Below are the code and all the weights of a small trained network. Each question names an input and a target symbol and asks about switching units off, where a switched-off unit gives its printed mean instead of its output.

import numpy as np


def w(rows, s, z=0):
    codes = np.array(rows[::2]) - 128.0
    scale = np.full(codes.shape[1], s)
    scale[-1] = z or s
    return codes * scale


def f(y):
    return np.maximum(y, 0)


def softmax(a):
    e = np.exp(a - a.max(-1, keepdims=True))
    return e / e.sum(-1, keepdims=True)


def log_softmax(a):
    a = a - a.max(-1, keepdims=True)
    return a - np.log(np.exp(a).sum(-1, keepdims=True))


def net(x, mask):
    ids = ['αβγζθλμξπτφψω'.index(c) for c in x.split()]
    T = len(ids)
    res = E[ids] + P[:T]
    q, k, v = (res @ M[0].T for M in (Q, K, V))
    z = softmax(np.where(np.tri(T) > 0, q @ k.T / 2**0.5, -1e9)) @ v
    res = res + np.where(mask[0], z, O[0][:, -1]) @ O[0][:, :-1]
    y = f(res @ A[0][:, :-1].T + A[0][:, -1])
    res = res + np.where(mask[1:17], y, B[0][:, -1]) @ B[0][:, :-1]
    return log_softmax(res[-1] @ U[:, :-1].T + U[:, -1])


Q, K, V, O, A, B = {}, {}, {}, {}, {}, {}
E = w([
[215,118,175,72],'α',
[125,76,84,150],'β',
[143,101,99,167],'γ',
[4,141,209,119],'ζ',
[149,85,85,108],'θ',
[152,83,106,155],'λ',
[141,87,93,167],'μ',
[134,99,85,158],'ξ',
[132,87,84,156],'π',
[131,132,63,148],'τ',
[132,83,90,157],'φ',
[158,201,104,154],'ψ',
[138,111,93,169],'ω',
],0.017)
P = w([
[177,69,194,246],'0',
[160,128,133,204],'1',
[148,134,115,177],'2',
[144,137,106,156],'3',
[146,143,103,142],'4',
[143,143,100,135],'5',
[143,151,102,128],'6',
[143,153,103,123],'7',
],0.012)
Q[0] = w([
[88,227,40,221],'h0',
[2,64,219,59],'h0',
],0.0077)
K[0] = w([
[104,121,75,180],'h0',
[250,82,47,91],'h0',
],0.012)
V[0] = w([
[253,140,63,137],'h0',
[93,73,7,196],'h0',
],0.0063)
O[0] = w([
[186,111,81,118,254],'h0',
[197,10,188,98,245],'h0',
],0.012,0.0027)
A[0] = w([
[143,243,117,49,106],'n0',
[109,251,53,85,151],'n1',
[131,107,154,64,64],'n2',
[72,107,87,195,111],'n3',
[255,134,44,178,211],'n4',
[99,153,28,100,86],'n5',
[128,107,177,216,88],'n6',
[67,116,12,187,140],'n7',
[223,153,104,93,252],'n8',
[108,57,226,146,217],'n9',
[224,138,125,175,196],'n10',
[227,154,103,169,213],'n11',
[204,90,227,173,29],'n12',
[99,233,128,137,125],'n13',
[124,125,37,191,20],'n14',
[196,132,79,193,114],'n15',
],0.0077,0.0041)
B[0] = w([
[64,142,80,187,147],'n0',
[46,95,16,253,149],'n1',
[161,125,148,130,129],'n2',
[151,120,204,98,138],'n3',
[95,64,115,95,251],'n4',
[151,128,244,92,132],'n5',
[98,189,163,114,147],'n6',
[241,140,217,89,146],'n7',
[72,75,133,132,211],'n8',
[41,179,14,213,167],'n9',
[93,52,145,81,212],'n10',
[117,29,124,117,214],'n11',
[185,164,237,50,169],'n12',
[225,80,209,117,143],'n13',
[170,116,214,78,136],'n14',
[114,58,157,87,187],'n15',
],0.0064,0.015)
U = w([
[169,94,170,90,139],'α',
[93,103,8,155,158],'β',
[144,131,108,131,1],'γ',
[84,144,154,126,102],'ζ',
[120,149,98,110,120],'θ',
[126,138,115,131,57],'λ',
[129,141,124,121,78],'μ',
[135,143,131,124,95],'ξ',
[122,147,133,121,122],'π',
[154,138,115,140,88],'τ',
[135,145,131,138,156],'φ',
[135,143,87,193,206],'ψ',
[142,137,124,160,131],'ω',
],0.015,0.0075)

Each question gives the input, a string of symbols that net reads in full, and the target symbol t.
The units are the heads (2 rows each of Q, K, V and O) and the neurons (one row each of A and B). Each row of codes is followed by its name. A weight is (code - 128) times the scale printed after its matrix; where a second scale follows, it is the last column's (O, A, B and U).
mask holds one flag per unit, heads first, then neurons. A switched-off unit (its flag False) gives its mean, the last column of its rows in O or B, instead of its output. The means were averaged over made-up inputs and are rounded, as every weight is.
A unit's drop is (log p(t) with every unit on - log p(t) with that unit switched off) / (log p(t) with every unit on - log p(t) with every unit switched off).
The circuit of an input: a set's keep is (log p(t) with only the set's units on - log p(t) with every unit switched off) / (log p(t) with every unit on - log p(t) with every unit switched off). Starting from the 12 units with the biggest drops (on a tie, the unit counted first), units are removed one at a time, each time the one whose removal leaves the highest keep (on an exact tie, the one counted first), for as long as the keep stays at least 0.8.
units of the circuit, in order: the units of the circuit, biggest drop first
unit that matters most: the unit with the biggest drop
k most important neurons: the k neurons with the biggest drops, biggest first
drop of u: that unit's drop, to one decimal
input ψ ψ β ψ ξ, target α: unit that matters most -> n9
input α α ψ α θ ψ, target β: units of the circuit, in order -> (n1 n12)
input ψ β φ α φ γ, target α: units of the circuit, in order -> (n1 h0)
input α β θ ψ β α φ, target α: units of the circuit, in order -> (n9 n7)
input ξ α α β ψ φ, target α: units of the circuit, in order -> (n7 n9)
input ψ ω α α α θ π, target α: units of the circuit, in order -> (n9 n7)
input θ ω γ β ψ γ α τ, target α: units of the circuit, in order -> (n9 h0)
input ω α β ψ, target α: units of the circuit, in order -> (h0 n9)
input ω α θ π ξ β, target α: 2 most important neurons -> (n1 n0)
input μ γ β, target α: 3 most important neurons -> (n12 n1 n0)
input π β φ μ, target α: 2 most important neurons -> (n12 n1)
input α π γ θ π β ξ, target α: drop of n1 -> 0.4
input α ψ ξ ω, target α: drop of n1 -> 0.1
input ψ α β π π ψ θ α, target β: drop of n1 -> 0.1
input α ξ β θ α ω μ π, target α: drop of n13 -> -0.2
input α β θ φ α μ, target α: unit that matters most -> n1
